(in the rows, 128 means zero)
Each row of numbers stands for one thing and depends on some of the facts below. Use the named rows to name the rest.

How the things are related:
brasi	pubren	a; zabim	pubren	a; muni	pubren	b; volon	pubren	b; flatan	pubren	a; driskol	pubren	b
bopo	pubren	a; plute	pubren	b; troben	pubren	c; mepokla	pubren	a; klosar	pubren	b; drasti	pubren	a
stolis	pubren	d; flelevi	pubren	c; rabis	pubren	c; briral	pubren	c; flograk	pubren	c; steflor	pubren	d
geka	pubren	b; drufen	pubren	a; drinebur	pubren	a; griler	pubren	c; nastor	pubren	c; vozi	pubren	c
deklasto	pubren	a; davifles	pubren	b; savos	pubren	b; bratak	pubren	b; vafen	pubren	a; dadam	pubren	d
tipiplel	pubren	a; funar	pubren	a; vopla	pubren	b; mavir	pubren	b; guveflos	pubren	b; sutravu	pubren	a
gusto	pubren	c; drebe	pubren	d; roklu	pubren	b; dradok	pubren	a; plaki	pubren	a; zaplu	pubren	d
bolos	pubren	a; viste	pubren	d; graska	pubren	b; kiban	pubren	a; truskekek	pubren	b; gapu	pubren	a
stuplak	pubren	b; tritrogam	pubren	a; brukel	pubren	c; depekon	pubren	c; molefe	pubren	d; zapum	pubren	b
gruron	pubren	a; tuskur	pubren	d; kluto	pubren	c; bregram	pubren	a; plipuple	pubren	a; dube	pubren	d
migas	pubren	d; skavem	pubren	c; flavur	pubren	d; stine	pubren	a; pezutril	pubren	a; plisku	pubren	b
trazor	pubren	b; vevu	pubren	a; doretril	pubren	d; latrer	pubren	d; lirel	pubren	b; triklim	pubren	a
veflan	pubren	a; druske	pubren	b; kufel	pubren	a; driplibrar	pubren	a; platrek	pubren	b; grimak	pubren	d
baplim	pubren	a; bebu	pubren	d; gerolan	pubren	c; gralar	pubren	c; kogo	pubren	c; gafli	pubren	d
beplek	pubren	c; beto	pubren	a; nuson	pubren	b; fatrefam	pubren	b; klogum	pubren	a; stagrek	pubren	a
doskotron	pubren	a; betus	pubren	d; nugros	pubren	b; klugru	pubren	a; mastibrek	pubren	a; plisom	pubren	c
plerin	pubren	d; distem	pubren	b; pabuk	pubren	c; tristaflim	pubren	a; bomaflis	pubren	d; kizelu	pubren	a
rostel	pubren	c; budristi	pubren	a; kenil	pubren	c; flinar	pubren	d; kifu	pubren	d; klavon	pubren	b
rogul	pubren	b; bregre	pubren	b; lirir	pubren	a; lumu	pubren	a; sadin	pubren	a; pugam	pubren	b
vufarak	pubren	c; kedram	pubren	a; risu	pubren	d; brudral	pubren	a; grizi	pubren	a; guklagas	pubren	a
kamis	pubren	b; rafas	pubren	b; boton	pubren	b; buskil	pubren	a; godi	pubren	c; roko	pubren	b
skistaska	pubren	b; gisu	pubren	a; lokudram	pubren	a; drabrin	pubren	b; flegok	pubren	d; badil	pubren	b
stomik	pubren	d; vaklisi	pubren	b; diskal	pubren	c; fledris	pubren	a; mitu	pubren	b; vedror	pubren	c
brasi	mefliras	risu; brasi	mefliras	vopla; brasi	mefliras	fledris; brasi	mefliras	grizi; volon	mefliras	klavon; troben	mefliras	mastibrek
troben	mefliras	trazor; flelevi	mefliras	vozi; flelevi	mefliras	roklu; flelevi	mefliras	brudral; flograk	mefliras	skavem; flograk	mefliras	bopo
flograk	mefliras	drasti; geka	mefliras	viste; geka	mefliras	lokudram; geka	mefliras	driskol; geka	mefliras	migas; griler	mefliras	kedram
griler	mefliras	plipuple; griler	mefliras	gusto; nastor	mefliras	klugru; nastor	mefliras	beto; savos	mefliras	risu; savos	mefliras	pabuk
vafen	mefliras	steflor; vafen	mefliras	bebu; funar	mefliras	plisku; guveflos	mefliras	kiban; sutravu	mefliras	kiban; sutravu	mefliras	truskekek
dradok	mefliras	trazor; dradok	mefliras	klavon; dradok	mefliras	drinebur; plaki	mefliras	skavem; plaki	mefliras	mastibrek; bolos	mefliras	kedram
bolos	mefliras	drinebur; bolos	mefliras	gafli; depekon	mefliras	dadam; kluto	mefliras	drasti; bregram	mefliras	beplek; bregram	mefliras	plute
bregram	mefliras	vaklisi; flavur	mefliras	brudral; flavur	mefliras	tuskur; pezutril	mefliras	vufarak; latrer	mefliras	guklagas; latrer	mefliras	viste
kufel	mefliras	skistaska; kufel	mefliras	bopo; kufel	mefliras	kedram; kufel	mefliras	tipiplel; driplibrar	mefliras	triklim; driplibrar	mefliras	zapum
platrek	mefliras	skavem; platrek	mefliras	klogum; grimak	mefliras	tritrogam; kogo	mefliras	davifles; kogo	mefliras	gerolan; kogo	mefliras	veflan
nuson	mefliras	plute; doskotron	mefliras	mepokla; plerin	mefliras	vevu; plerin	mefliras	kamis; tristaflim	mefliras	guklagas; tristaflim	mefliras	tuskur
bomaflis	mefliras	dube; kizelu	mefliras	stine; kizelu	mefliras	plisom; rostel	mefliras	druske; budristi	mefliras	fatrefam; budristi	mefliras	bebu
budristi	mefliras	drebe; kenil	mefliras	zabim; kenil	mefliras	risu; flinar	mefliras	druske; kifu	mefliras	zabim; kifu	mefliras	drufen
rogul	mefliras	muni; rogul	mefliras	gerolan; rogul	mefliras	stuplak; rogul	mefliras	bregre; lirir	mefliras	trazor; lirir	mefliras	drasti
lirir	mefliras	drebe; pugam	mefliras	drebe; pugam	mefliras	plute; rafas	mefliras	lumu; rafas	mefliras	skavem; rafas	mefliras	baplim
rafas	mefliras	gralar; boton	mefliras	vufarak; buskil	mefliras	graska; buskil	mefliras	gapu; godi	mefliras	tritrogam; godi	mefliras	zapum
roko	mefliras	vozi; roko	mefliras	guklagas; drabrin	mefliras	sadin; flegok	mefliras	gisu; badil	mefliras	triklim; badil	mefliras	molefe
stomik	mefliras	risu; stomik	mefliras	gisu; mitu	mefliras	molefe; mitu	mefliras	gusto; mitu	mefliras	betus; vedror	mefliras	nugros
brasi	teklor	e; zabim	teklor	f; muni	teklor	i; volon	teklor	f; flatan	teklor	i; driskol	teklor	f
bopo	teklor	h; plute	teklor	i; troben	teklor	e; mepokla	teklor	g; klosar	teklor	e; drasti	teklor	f
stolis	teklor	e; flelevi	teklor	e; rabis	teklor	h; briral	teklor	f; flograk	teklor	f; steflor	teklor	h
geka	teklor	h; drufen	teklor	e; drinebur	teklor	e; griler	teklor	h; nastor	teklor	e; vozi	teklor	i
deklasto	teklor	g; davifles	teklor	g; savos	teklor	f; bratak	teklor	f; vafen	teklor	i; dadam	teklor	g
tipiplel	teklor	e; funar	teklor	g; vopla	teklor	i; mavir	teklor	h; guveflos	teklor	f; sutravu	teklor	f
gusto	teklor	g; drebe	teklor	g; roklu	teklor	g; dradok	teklor	e; plaki	teklor	h; zaplu	teklor	f
bolos	teklor	i; viste	teklor	g; graska	teklor	e; kiban	teklor	e; truskekek	teklor	e; gapu	teklor	g
stuplak	teklor	f; tritrogam	teklor	e; brukel	teklor	e; depekon	teklor	e; molefe	teklor	f; zapum	teklor	g
gruron	teklor	e; tuskur	teklor	e; kluto	teklor	h; bregram	teklor	e; plipuple	teklor	e; dube	teklor	i
migas	teklor	e; skavem	teklor	i; flavur	teklor	g; stine	teklor	g; pezutril	teklor	h; plisku	teklor	g
trazor	teklor	i; vevu	teklor	h; doretril	teklor	i; latrer	teklor	g; lirel	teklor	g; triklim	teklor	f
veflan	teklor	g; druske	teklor	h; kufel	teklor	g; driplibrar	teklor	i; platrek	teklor	e; grimak	teklor	h
baplim	teklor	e; bebu	teklor	f; gerolan	teklor	f; gralar	teklor	e; kogo	teklor	i; gafli	teklor	e
beplek	teklor	i; beto	teklor	i; nuson	teklor	i; fatrefam	teklor	g; klogum	teklor	e; stagrek	teklor	h
doskotron	teklor	e; betus	teklor	f; nugros	teklor	i; klugru	teklor	h; mastibrek	teklor	g; plisom	teklor	f
plerin	teklor	f; distem	teklor	i; pabuk	teklor	g; tristaflim	teklor	e; bomaflis	teklor	e; kizelu	teklor	g
rostel	teklor	i; budristi	teklor	e; kenil	teklor	i; flinar	teklor	h; kifu	teklor	h; klavon	teklor	h
rogul	teklor	h; bregre	teklor	i; lirir	teklor	e; lumu	teklor	e; sadin	teklor	h; pugam	teklor	e
vufarak	teklor	f; kedram	teklor	e; risu	teklor	g; brudral	teklor	e; grizi	teklor	g; guklagas	teklor	e
kamis	teklor	f; rafas	teklor	e; boton	teklor	f; buskil	teklor	f; godi	teklor	g; roko	teklor	i
skistaska	teklor	g; gisu	teklor	h; lokudram	teklor	f; drabrin	teklor	i; flegok	teklor	e; badil	teklor	f
stomik	teklor	f; vaklisi	teklor	f; diskal	teklor	g; fledris	teklor	g; mitu	teklor	e; vedror	teklor	i

Some things and their rows:
truskekek: [130 138 128 123 184 119 101 127  78 133 127 134 170 115 122 124 142 102
  68 125 123 108 121 107 126 150 139 121 161 139]
migas: [153 162 145 121 124 138 128 125 104 169 139 122 153 107 108 120  97 101
  44  81  54 164 151 121 141 131 151 110 142 149]
graska: [132 136 127 129 181 119  99 134  79 130 127 134 173 113 125 124 144 101
  72 120 123 109 115 110 127 156 138 126 163 135]
kedram: [ 60 136 148 138 170 148  97  88 101  75 113 121 157  85  97 160 124 152
 118 152  80 166 136 107 120 132 133  83 147 111]
baplim: [ 72 117 132 133 153 142 113 113 110  97 114  97 158  78 107 161 146 130
 103 137  88 164 129  95 140 129 117  84 149 100]
brukel: [139  96 173  96 152 144 127 163  82 111 127 119 145 125  90 153 130 107
  90 129 102 142 115  95 106 128 145 117 121 141]
triklim: [ 68 167 130 120 192 161 107  90 119  70 122 150 147 105  88 160 133 156
 100 161  81 160 148 115  93 125 144 136 128 139]
savos: [113 143  85  52 124 124 106 125  77 114 109 132 167 155 134 100 180  76
  96 113 117 127  83  93 125 192 112 148 139 158]
plisku: [132 111 139 123 165 133 131 131 141 173 102 202 137 118 168 119 106 129
 164 121 149  77 143 118 154 142  86 122 162 148]
stine: [ 90 131 139 116 143 163 163 122 163 156  85 189 117  93 155 153 116 152
 170 143 116 104 149 127 141  93  82 119 145 131]
mastibrek: [ 81  87 142 143 145 156 142 113 170 140  87 160 121  81 157 158 110 162
 194 139 111 126 157 106 170 124  63  67 154 100]
pabuk: [152  94 175  51 129 153 153 147 135 153  73 200 130 152 147 134 113 111
 216 127  98 121  98 136 150 128 103 102 122 145]
latrer: [144 127 143 105  67 147 182 131 168 218 125 185  97 108 164 110  62 125
 128  66  98 131 198  94 156 116  84 139 134 188]
grizi: [ 97 143 129  62 119 159 153 106 157 147  49 201 127 119 167 139 135 124
 202 135  95 112 109 142 160 105  90 115 136 134]
kifu: [158 185 146  98  82 131 173  82 109 154 111  93 162 178  99  84 173  74
 136  78 158 171 132 114 116 150 144 126  77 116]
pezutril: [118 161 132 146  97 129 153  94 141 116 116  88 160 137  99 128 190 128
 117 129 174 154 147  83  93  91 147 137  91  98]
geka: [178 140 107 145  57  87 110 105 139 155 147  98 165 168 122  81 153 117
  84  92 177 129 153  42 105 130 160 156 114 136]
rostel: [156  94 187  66 128 153 173 143 107 119 128 151  95 102 120 171 105 107
 135 132 115 100 127  80 106 142 111 127 143 144]
trazor: [136  99 149 138 173 122 103  90 118 120 126 140 138  77 156 141  99 123
 152 128 124  95 126  91 154 202  94  60 201  90]
plute: [153 104 144 131 169 118 113 112 125 143 123 131 142  70 153 148 113 107
 133 128 127  75 116  97 158 186  97  70 198  87]
vozi: [205  98 186  87 108 129 131 137 149 147 133 153 114  89 127 161  72 130
 116 131  52 117 124  88 127 119 152 111 161 142]

Name these rows:
No name comes twice in this set of rows, the named rows included.
[103  82 119 131 137 119 106 147  72 127 131  88 162 103 134 124 158  93
  86 108 155 127 127  58 144 187  90  98 161 123] -> pugam
[139 134 143  92 137 123 145 104 105 141 125 158 117  93 159 135 115  94
 124 123 149  68 130  80 129 171  97 139 184 146] -> drabrin
[115 130 142 180 127 131 108  65 157  97 116  82 173 122  86 131 156 151
 153 149 146 177 154  91 112 122 153  70 100  60] -> bopo
[143 181 128 112 105 125 124  69 144 117  81 104 186 156 105 119 196 115
 152 136 123 162  92 132 121 104 173 105  93  72] -> gisu
[136  90 187 134 102 136 129  99 111  91 139 102 145 174  69 119 137 136
 163 127 181 184 168  52  67 141 160 123  67 131] -> griler
[128 136 132 147 173 161 135 133 102 144 147  95 154  86 101 140 125  92
  77  94  76 171 144 126 144 179 105  68 135  97] -> bebu
[103  84 147 141 169 136 108 106 144 145 104 202 131 117 168 117  88 149
 195 124 149 103 160  97 152 175  74  91 162 141] -> skistaska
[144  75 187  95 140 156 164 169 143 161 102 189 107 127 136 148  98 131
 180 130 129 111 143 106 136 118  97 116 122 152] -> diskal
[153 153 135  59 140 117 123  86 107 128  88 174 146 122 162 123 131  82
 159 125 106  76  76 124 150 176 113 114 181 134] -> vopla
[103  54 152 104 134 151 124 163  94  85 141  84 133 122  92 151 143 117
 115 126 111 181 137  42 104 186  98  97 119 135] -> flograk
[ 76 167 149 114 176 155 115  96 104  86 114 143 145  99  96 154 130 146
  95 150  88 147 143 125 106 102 149 125 139 141] -> tritrogam
[158 105 180  10  90 144 171 124 101 113  88 158 106 130 127 152 130  75
 171 129  99 108  83  89 124 161 109 121 133 151] -> kenil
[162 110 122 132 125 115 112 132 165 192 111 199 131 117 178 104  87 144
 138 101 107  89 156  95 164 122 112 134 169 164] -> roklu

The same things again, as new rows of numbers:
Some things and their rows:
drasti: [126 123 110  80 143 113 154 168 108 118  94 128  79 100 154 130 156 141
 147 157 124 159 112 150 154 119 110  87 144  95  95  79 137 115  99 146
  99 149 124  90 120  83 177 113 137 100 194 140 130  70 150]
gapu: [141  97  82  91 136 135 153 137 104 124 110 119  57  84 153 157 145 132
 164 130 170 178 108 151 169 118  92  78 127 111 125 101 154 110 109 144
 100 141 127  87 156  81 155 108 156 106 192 129 153  82 115]
gisu: [114 120 121  95 111  91 178 160  79 117 125 129 113  86 135 110 139 129
 139 180 161 150 122 161 143 134  98  97 141  79 111  74 129 112 107 116
 112 166 121  95 140 108 194 104 138 113 192 140 117  94 171]
gruron: [133 117 105 110 142 139 160 176 103 143 127  90  81 112 161 114 129 134
 153 128 113 137 132 175 170 113 126  90 159  94  88  78 139 123 133 130
  98 145 127  96 109  74 174 105 112 133 185 118 157  74 117]
buskil: [136 123  99  59 165 108 146 141 109 145 120  99  49  99 134 137 146 123
 163 134 157 148 102 137 193 112 100  84 141  95 145  56 154  89 123 124
 105 137 146  91 137 104 181  95 162 138 206 136 151  60 151]
truskekek: [144 136 111 121 126 140 148 183 111 129 121 126  87 113 165 115 112 117
 161 163  95 133 150 179 152 112 133  77 174 105  96  91 125 117 143 167
 100 141 100  97 107  53 144 131 126 130 162 115 132  81 125]
doretril: [111 138  92  90 123 111 140 181 136 150  87 125  58  76 160  74 123 110
 175 163 148 144 137 182 111 112  88  81 143 140 109 100 104 104  92 108
 131 142 121 110 109 108 165  99 132 129 180 105 157  79 132]
klavon: [129 129 116  96 119  82 147 166 106 114 128 147 104  96 137 108 116 110
 156 201 142 159 131 165 148 119 101  95 155  94 120  80 112  92 117 151
 113 145  93 110 126  89 168 121 170 120 176 138  99  81 171]
flinar: [126 134 110  73 150  65 124 137 115 144 119 111 103  78 134  83 130 117
 146 180 147 152 133 143 146 103  86 109 169 111  78  57 117  65 116 117
 144 111 125 103  93 106 217 105 162 151 181 133 152  48 162]
migas: [129 118  89 122 123 128 156 195 118 168 119 116  73  96 176 102 130 136
 146 176 106 152 154 169 129 105 145  86 160 144  66  99 128 109 128 155
 100 114 124 102  96  57 183 120 117 119 171 119 142  67 124]
graska: [158 122  83 116 136 146 159 166  92 149 149 128  55 104 146 143  99 103
 171 148 139 148 139 171 172 114 132  81 155 113 137  89 144 102 146 164
  93 130 129 107 151  52 138 127 155 147 158 111 137  79 122]
funar: [135 137 132  69 192 106 145 143 116 108 111  86  70 116 126 118 163 124
 162 189 164  93 120 152 148 110  65  68 157 119 125  73 160 137 131 131
 139 151 110  85 144 100 109  84 122 101 214 140 216 121 108]
zapum: [143 117 108  99 120 123 131 157 132 111 100 135  76  96 154 142 132 119
 173 161 135 155 127 155 148 123  94  60 154 125 123  98 131 108 135 168
 116 147  83  92 119  78 147 127 150 111 180 126 130  85 123]
drebe: [137 115  89 103 121 113 139 150 129 134  87 127  70  81 156 122 152 136
 154 173 146 159 134 151 109 121  96  61 149 151  85 104 134 101 119 151
 127 130 116  82 117  78 173 118 141 104 180 134 149  82 119]
driskol: [128 129 108  88 126 104 139 185 135 122 103 147  71 106 157 128 134 128
 163 183 107 160 124 154 162 116 114  70 149 115 114  86 123  97 125 176
  94 142  97 100 108  73 165 130 156 111 187 136  95  63 160]
beplek: [108 137 107  95  99 119 144 191 125 136  90 152  68  80 164 102 109 119
 170 143 146 142 120 189 154  97  81 112 129 125 130 122  94 119  84 146
 129 151 119  97 118 104 141 114 128 119 171 112 154 104 136]
bregre: [131 144 100  95 131 126 128 178 129 109  92 156  79  83 160  97 105  90
 183 164 122 162 133 186 131 110  86  86 148 104 131 109  95 109  90 130
 121 156  98 109 130  87 140 126 149 123 161 104 145  86 134]
lumu: [131 110  99 113 136 144 166 175  92 133 123 104  88 105 168 124 128 133
 146 133 113 149 138 179 158 114 132  96 156  90  87  88 137 132 122 133
  90 141 129  98 121  62 166 115 111 117 178 120 155  81 117]
klosar: [144 135 111 116 129 137 145 177 112 140 135 107  78 118 157 117 103 114
 169 149 109 132 146 177 162 112 125  76 172 114 100  82 131 108 155 159
 105 136 104  98 106  70 152 116 131 149 172 114 141  78 124]
sutravu: [122 128 125  72 155  99 133 167 129 128 100 100  83 109 151 113 151 137
 151 140 116 137 112 145 174 114  99  79 160  93  91  54 136 110 116 126
 110 155 115  88  85 108 191  98 129 123 211 137 145  58 151]
zaplu: [128 131 104  81 131  97 141 166 124 146  96 130  68  93 145 106 151 136
 147 182 129 135 131 138 119 117 109  71 155 136  85  72 134  92 116 145
 122 134 126  92 104  91 193 109 142 124 183 137 136  56 151]

Which thing is each row?
No name comes twice in this set of rows, the named rows included.
[114 110 101  82 133 106 155 182 124 125  95 130  77 106 164 129 158 144
 146 159 110 167 110 155 169 115 120  87 140  95  95  83 129 117  97 149
  89 143 113  99 106  76 188 115 137  94 201 140 114  65 159] -> lokudram
[129 146 120  72 130  95 147 154 123 157 105 109  60  98 135 102 146 129
 158 166 148 107 130 130 118 128  97  58 158 140 100  59 144  92 138 126
 130 152 133  79 111 110 189  98 136 141 194 136 145  63 159] -> stomik
[126 135 123  74 119  98 146 174 119 143 101 136  71  99 144 133 136 145
 150 147 132 118 117 143 175  99 101  96 143 131 112  81 124 103 122 173
 123 145 121  71 104 101 174 120 141 128 187 141 135  85 163] -> briral
[150 144 125  94 163 116 148 158 114 100 109 132  68 115 125 129 145 109
 165 232 155 102 133 159 119 116  78  53 157 131 141 101 147 133 134 172
 130 151  88  91 167  71  82 118 146  92 181 140 175 134 117] -> plisku
[109 124 121  80 149  76 148 153 108 128 129 100 112  98 136  96 134 127
 146 165 144 156 120 159 182 114  91 109 154  81 110  53 126  95 118 112
 120 145 113 106 108 116 199  90 147 129 211 143 141  73 166] -> plaki
[109 117 114  85 132  81 159 161 102 122 125 112 114  93 142  99 135 130
 141 170 143 162 121 163 172 117  93 107 150  77 105  63 124 104 108 117
 116 144 113 111 115 110 199  98 146 115 201 141 127  74 168] -> stagrek
[120  95 101 105  95 120 178 187 124 140 112 114  55  99 173 142 156 147
 160 155 163 155 114 167 146 133 100  53 127 131 125 102 153 128 123 144
  90 167  95  87 127  97 156  95 124  84 222 136 110  93 131] -> stine
[139 121 120 100  80 119 153 158 113 128 102 137  73  82 149 148 133 147
 156 132 171 119 120 156 142 118  79  77 140 141 114 109 132 116 123 169
 138 167 111  53 128 101 147 120 126 113 179 139 141 114 124] -> pabuk
[136 107  98  95 133 132 135 138 116 102  87 123  94  88 165 145 156 135
 154 138 130 173 117 155 151 117  92  81 149  95  91  95 133 118 101 143
 115 149 112  83 122  79 165 121 133  93 187 134 163  85 109] -> veflan
[136 139 111 113  61 145 129 153 114 110  76 159  89  60 167 116  83  94
 188  82 137 169 130 170 120 150  91  63 157  85 109  95  85  89  97 108
 133 199 108  80 103 118 204 126 137 164 142  86  98  66 127] -> nugros

Now the same things, written a new way:
Some things and their rows:
vafen: [ 65  58  92 143 146  91 139 101 138 130 107  71 105 147 123 125 134  96
 111 130  83 151 131 103 154 149 151 169 128 140  98]
guklagas: [ 46 155  78 136 150  92 154  85 130 118 110  78 139 118 142 136 144  95
 112 121 121 128 151 134 100 120 124 146 126 154 109]
tristaflim: [ 36 127  81 150 143  87 145  85 124 103 114  75 117 130 131 145 148  92
 116 119 105 124 117 123 103 125 126 154 122 157 117]
roko: [ 56  67 106 153 165 113 140  98 148 116 108  77 138 114 116 127 134 103
 110 122  94 127 132 107 119 129 134 151 119 127 105]
tritrogam: [ 69 144  73 122 150  75 158  99 123 134 113  72 110 123 138 119 142 109
 116 122 120 145 142 130 108 183 133 148 124 159 114]
rogul: [ 96 164  82 146 161 107 153  68 143 123 100  63  84 113 102 126 119  98
 120 124  50 131  96 112 128 132 135 164  70 152  96]
guveflos: [ 45  61  88 139 143 110 137 123 144 133  98  68 123 122 113 100 142 112
 112 122  96 137 133 119 136 179 132 161  95 102  86]
trazor: [ 92  89  97 129 160  99 144 125 147 157 104  77 133 120 121 111 127  87
 107 140 106 148 169 105 151 154 150 157 129 142  95]
tipiplel: [ 73 141  74 116 140  73 150 107 125 135 115  72 110 137 135 128 142  87
 115 133 118 142 149 118 122 163 144 153 128 169 108]
kamis: [ 46  74  87 129 147 108 143 120 147 142  96  69 133 113 119  99 138 115
 109 123 105 138 151 123 134 177 128 156  97 104  78]
kogo: [ 83  45  98 161 167  85 143  91 143 127 104  71  91 118 120  99 138 113
 107 117  90 145 115 122 154 185 162 160 112 133 120]
stolis: [ 62 126  77 140 148  66 146  98 131 126 107  80 108 114 126 107 147  93
 107 114 113 135 132 115  94 163 135 165 133 154 121]
funar: [ 50  47  86 132 136  93 142 117 129 123 104  73 111 138 130 109 157 109
 109 120 106 155 124 113 126 189 135 152 140 127 111]
beplek: [ 88  66  96 141 166  90 144 100 146 139 102  72 124 119 125 109 139  97
 102 123 102 140 156 120 163 158 171 158 122 141 104]
depekon: [ 68 113  79 150 156  77 149 101 127 118 110  75 112 116 127 110 154  92
 111 114 111 127 123 129 127 173 153 156 116 151 131]
dadam: [ 59  56  86 128 147  74 143 114 139 134  99  76 114 113 127  94 159 106
  97 112 123 153 147 108 104 186 132 152 149 126 111]
plaki: [ 91 160  76 108 150  97 150  61 134 118 109  50  94 149 109 175 120  81
 118 134  54 133 128 105 147  78 163 167  88 182  76]
vaklisi: [ 48  74  87 133 140 109 137 127 148 148  94  70 132 124 117 100 141  99
 108 131 101 141 156 118 148 170 133 162 102 113  79]
skistaska: [ 73  69  93 114 145  91 142 144 138 148 105  75 132 117 123  95 153  98
 106 132 123 150 156 107 124 199 136 143 139 138 108]
gapu: [ 55  64  84 128 141  90 146 121 132 133 103  73 117 129 135 106 151 111
 106 120 115 159 141 121 123 182 134 147 145 128 107]
diskal: [ 66  42  88 131 155  85 145 117 137 128 101  72 121 115 127  97 165 106
 100 113 120 142 140 127 136 191 153 143 133 129 119]

Rows to name:
No name comes twice in this set of rows, the named rows included.
[ 77  53  95 120 151  84 140 102 135 128 114  63 103 152 120 136 128 101
 113 135  90 151 135  98 145 159 158 158 123 154  96] -> bolos
[ 80  57  96 123 156  85 146  95 134 128 114  61 101 139 123 127 130 124
 114 123  95 152 129 108 130 179 149 153 119 138  99] -> driplibrar
[ 66  65  85 114 135  86 142 127 134 143 104  71 123 140 133 116 154  92
 103 134 117 159 162 110 143 170 145 149 150 143  99] -> mastibrek
[ 76 130  76 132 155  74 149 109 133 132 109  74 120 119 131 116 153  80
 108 126 121 126 151 126 141 166 162 153 120 169 122] -> gralar
[ 73 124  83 133 152  80 146 119 124 129 117  75 106 119 117 109 146 100
 120 129 109 131 116 107 104 198 137 149 115 154 123] -> mitu
[ 64  63  87 127 138  72 136 123 143 146  97  78 118 123 127  96 156  86
  94 125 121 155 163 103 128 169 144 158 159 145 103] -> drebe
[ 59 148  72 139 145  83 154 101 123 132 108  78 113 123 139 114 142  98
 113 124 113 142 138 134 118 169 131 155 127 152 112] -> kiban
[ 73 147  75 109 145  70 154 109 124 143 115  70 117 131 137 127 142  92
 114 134 123 141 158 122 118 169 146 147 127 170 106] -> kedram
[ 46 114  83 154 160  85 143  89 131 101 112  74 124 120 124 130 158  89
 109 111 110 111 122 128 114 138 149 150 110 160 132] -> flelevi
[ 92 167  75 118 158 101 158  54 135 113 106  53  98 127 115 158 121 101
 117 121  56 134 118 117 129  87 150 161  81 161  79] -> pezutril
[104 180  82 125 169 115 158  72 144 126 102  61 114 104 106 137 122  96
 116 122  64 126 131 117 124 102 143 156  76 153  84] -> mavir
[ 51  80  88 146 145 106 143 116 151 151  92  70 112 113 120  83 139 117
 111 125 100 146 142 133 140 202 124 160  95 102  84] -> stuplak
[ 62 123  78 147 146  65 144 100 131 122 109  80 100 120 124 111 149  91
 108 113 107 131 121 111  96 169 133 165 128 156 124] -> bomaflis

